Below is a small trained network, with its code and all its weights. Each question gives an input and a class and asks what happens when units are switched off, that is, made to give their printed mean instead of their output.

import numpy as np


def w(rows, s, z=0):
    codes = np.array(rows[::2]) - 128.0
    scale = np.full(codes.shape[1], s)
    scale[-1] = z or s
    return codes * scale


def f(y):
    return y / 2 * (1 + np.tanh(0.7978845608 * (y + 0.044715 * y**3)))


def log_softmax(a):
    a = a - a.max(-1, keepdims=True)
    return a - np.log(np.exp(a).sum(-1, keepdims=True))


def net(x, mask):
    res = np.array(x, float).reshape(1, 6) / 4 @ E
    y = f(res @ A[0][:, :-1].T + A[0][:, -1])
    res = res + np.where(mask, y, B[0][:, -1]) @ B[0][:, :-1]
    return log_softmax(res[-1] @ U[:, :-1].T + U[:, -1])


A, B = {}, {}
E = w([
[125,132,128,130,125,127,126,126],'x0',
[97,139,163,65,132,72,30,246],'x1',
[87,153,167,172,138,42,190,139],'x2',
[200,213,208,152,168,156,128,216],'x3',
[2,136,146,201,76,169,64,128],'x4',
[129,133,124,127,120,129,123,122],'x5',
],0.0062)
A[0] = w([
[178,191,192,178,140,192,132,180,46],'n1',
[148,132,117,190,131,202,208,82,48],'n2',
[97,180,158,198,97,15,203,127,1],'n3',
[161,120,88,88,92,254,77,138,46],'n4',
[166,145,101,95,117,211,59,95,60],'n5',
[47,137,147,199,114,193,93,136,42],'n6',
],0.009,0.0057)
B[0] = w([
[76,48,47,88,95,124,115,64,251],'n1',
[112,152,139,59,103,90,35,213,246],'n2',
[97,62,194,198,240,116,152,125,190],'n3',
[99,126,201,199,195,83,165,131,223],'n4',
[88,125,172,187,169,63,190,138,190],'n5',
[248,141,103,51,141,96,175,125,233],'n6',
],0.017,0.0029)
U = w([
[105,122,181,186,181,104,166,132,60],'0',
[104,155,156,83,115,94,24,230,66],'1',
[253,139,105,79,153,113,211,107,84],'2',
[52,71,55,135,86,127,136,20,88],'3',
[134,155,139,155,121,172,126,128,244],'4',
[129,162,135,158,110,160,133,115,232],'5',
],0.011)

Each question gives the input, the list of numbers given to net, and the class t.
The units are the neurons (one row each of A and B). Each row of codes is followed by its name. A weight is (code - 128) times the scale printed after its matrix; where a second scale follows, it is the last column's (A, B and U).
mask holds one flag per neuron, in row order. A switched-off neuron (its flag False) gives its mean, the last column of its row in B, instead of its output. The means were averaged over made-up inputs and are rounded, as every weight is.
A unit's drop is (log p(t) with every unit on - log p(t) with that unit switched off) / (log p(t) with every unit on - log p(t) with every unit switched off).
The circuit of an input: a set's keep is (log p(t) with only the set's units on - log p(t) with every unit switched off) / (log p(t) with every unit on - log p(t) with every unit switched off). Starting from all 6 units, units are removed one at a time, each time the one whose removal leaves the highest keep (on an exact tie, the one counted first), for as long as the keep stays at least 0.8.
circuit, biggest first: the units of the circuit, biggest drop first
unit that matters most: the unit with the biggest drop
top k neurons: the k neurons with the biggest drops, biggest first
drop of u: that unit's drop, to one decimal
input [-1,0,-1,-6,6,4], class 2: top 2 neurons => [n6 n1]
input [-4,-6,7,0,-1,-5], class 0: unit that matters most => n3
input [6,1,7,-3,-6,-2], class 0: top 2 neurons => [n3 n6]
input [-5,6,-4,-5,5,7], class 4: circuit, biggest first => [n2 n1]
input [6,-5,8,-4,-2,7], class 0: top 2 neurons => [n3 n1]
input [3,7,8,3,-4,-6], class 0: top 2 neurons => [n3 n2]
input [3,-7,-2,-7,-4,7], class 1: top 2 neurons => [n2 n1]
input [4,1,3,6,-4,-2], class 3: top 3 neurons => [n1 n6 n2]
input [-8,-4,-8,-4,-6,-3], class 0: top 2 neurons => [n4 n5]
input [3,6,-1,8,0,2], class 3: top 2 neurons => [n1 n2]
input [-8,2,-8,4,-1,-5], class 0: top 2 neurons => [n4 n5]
input [-2,-7,7,3,-4,5], class 0: top 2 neurons => [n3 n6]
input [0,3,0,5,0,0], class 3: top 4 neurons => [n1 n2 n6 n4]
input [0,-7,-4,-5,-4,1], class 1: unit that matters most => n2
input [6,2,-6,0,-4,1], class 0: circuit, biggest first => [n4 n5]
input [1,-7,-8,-8,-4,2], class 0: drop of n5 => 0.3
input [0,-8,-5,5,-3,-1], class 1: drop of n2 => 1.0
input [-2,-2,4,-4,7,-2], class 2: drop of n6 => 0.8
